Below are the code and all the weights of a small trained network. Each question names an input and a class and asks about switching units off, where a switched-off unit gives its printed mean instead of its output.

import numpy as np


def w(rows, s, z=0):
    codes = np.array(rows[::2]) - 128.0
    scale = np.full(codes.shape[1], s)
    scale[-1] = z or s
    return codes * scale


def f(y):
    return y / 2 * (1 + np.tanh(0.7978845608 * (y + 0.044715 * y**3)))


def log_softmax(a):
    a = a - a.max(-1, keepdims=True)
    return a - np.log(np.exp(a).sum(-1, keepdims=True))


def net(x, mask):
    res = np.array(x, float).reshape(1, 5) / 4 @ E
    y = f(res @ A[0][:, :-1].T + A[0][:, -1])
    res = res + np.where(mask, y, B[0][:, -1]) @ B[0][:, :-1]
    return log_softmax(res[-1] @ U[:, :-1].T + U[:, -1])


A, B = {}, {}
E = w([
[50,158,134,113],'x0',
[209,213,192,158],'x1',
[195,70,133,128],'x2',
[141,115,163,11],'x3',
[184,146,59,114],'x4',
],0.012)
A[0] = w([
[149,21,106,118,155],'neuron 0',
[92,235,153,56,254],'neuron 1',
[184,187,130,66,149],'neuron 2',
[142,91,189,248,91],'neuron 3',
[135,110,173,133,89],'neuron 4',
[74,120,121,193,158],'neuron 5',
[79,141,127,115,109],'neuron 6',
[171,102,56,178,142],'neuron 7',
[183,93,84,196,180],'neuron 8',
[138,133,153,190,62],'neuron 9',
[88,48,123,90,138],'neuron 10',
[185,104,137,205,122],'neuron 11',
[193,140,91,161,187],'neuron 12',
[165,180,198,165,189],'neuron 13',
[160,130,116,154,162],'neuron 14',
[170,119,13,161,102],'neuron 15',
[146,129,44,108,114],'neuron 16',
[148,94,150,217,64],'neuron 17',
[108,132,197,139,129],'neuron 18',
[102,142,24,171,112],'neuron 19',
[158,84,150,79,167],'neuron 20',
[28,121,122,93,100],'neuron 21',
],0.015,0.0091)
B[0] = w([
[140,189,202,99,203],'neuron 0',
[129,19,76,150,255],'neuron 1',
[214,77,150,128,196],'neuron 2',
[219,227,99,174,211],'neuron 3',
[105,159,133,129,139],'neuron 4',
[78,193,37,225,201],'neuron 5',
[92,68,112,191,159],'neuron 6',
[95,174,73,1,194],'neuron 7',
[100,177,73,60,211],'neuron 8',
[178,124,84,149,158],'neuron 9',
[41,116,213,117,204],'neuron 10',
[212,203,129,101,197],'neuron 11',
[176,140,102,98,197],'neuron 12',
[235,73,64,164,233],'neuron 13',
[203,135,71,87,164],'neuron 14',
[88,148,74,47,195],'neuron 15',
[64,104,168,36,166],'neuron 16',
[180,193,116,153,176],'neuron 17',
[133,152,65,139,174],'neuron 18',
[12,214,130,112,193],'neuron 19',
[178,110,252,115,191],'neuron 20',
[44,95,130,195,209],'neuron 21',
],0.0081,0.015)
U = w([
[63,88,123,134,2],'0',
[107,117,61,182,243],'1',
[46,204,118,254,114],'2',
[88,189,92,15,124],'3',
[200,107,136,125,129],'4',
[161,97,145,97,135],'5',
[102,112,251,94,109],'6',
[178,230,110,155,131],'7',
],0.011,0.0059)

Each question gives the input, the list of numbers given to net, and the class t.
The units are the neurons (one row each of A and B). Each row of codes is followed by its name. A weight is (code - 128) times the scale printed after its matrix; where a second scale follows, it is the last column's (A, B and U).
mask holds one flag per neuron, in row order. A switched-off neuron (its flag False) gives its mean, the last column of its row in B, instead of its output. The means were averaged over made-up inputs and are rounded, as every weight is.
A unit's drop is (log p(t) with every unit on - log p(t) with that unit switched off) / (log p(t) with every unit on - log p(t) with every unit switched off).
The circuit of an input: a set's keep is (log p(t) with only the set's units on - log p(t) with every unit switched off) / (log p(t) with every unit on - log p(t) with every unit switched off). Starting from the 12 units with the biggest drops (on a tie, the unit counted first), units are removed one at a time, each time the one whose removal leaves the highest keep (on an exact tie, the one counted first), for as long as the keep stays at least 0.8.
circuit, biggest first: the units of the circuit, biggest drop first
top k neurons: the k neurons with the biggest drops, biggest first
drop when u is switched off: that unit's drop, to one decimal
input [4,7,-5,-3,-5], class 1: circuit, biggest first	neuron 1; neuron 13
input [-5,0,6,-2,1], class 3: top neuron	neuron 7
input [-7,-2,0,0,-2], class 3: circuit, biggest first	neuron 13; neuron 8
input [4,6,-6,-4,-6], class 1: circuit, biggest first	neuron 13; neuron 1
input [-2,5,2,0,7], class 3: circuit, biggest first	neuron 7; neuron 15
input [-2,-8,7,7,8], class 6: top 3 neurons	neuron 20; neuron 10; neuron 0
input [-8,-7,4,-7,-6], class 7: top 3 neurons	neuron 3; neuron 17; neuron 5
input [6,-3,-8,6,-5], class 0: top 2 neurons	neuron 1; neuron 3
input [2,1,-5,6,3], class 5: top 2 neurons	neuron 5; neuron 2
input [-2,4,-8,-1,-8], class 1: top 2 neurons	neuron 13; neuron 1
input [8,4,3,-2,7], class 4: top 2 neurons	neuron 2; neuron 5
input [-2,7,4,1,7], class 4: top 2 neurons	neuron 2; neuron 13
input [0,-5,-7,-4,6], class 3: drop when neuron 15 is switched off	0.4
input [4,2,-4,5,3], class 1: circuit, biggest first	neuron 1
input [-5,-4,0,5,2], class 6: drop when neuron 2 is switched off	0.0
input [4,4,-2,3,0], class 4: drop when neuron 19 is switched off	0.1
input [8,-2,-4,6,-4], class 0: drop when neuron 1 is switched off	0.2
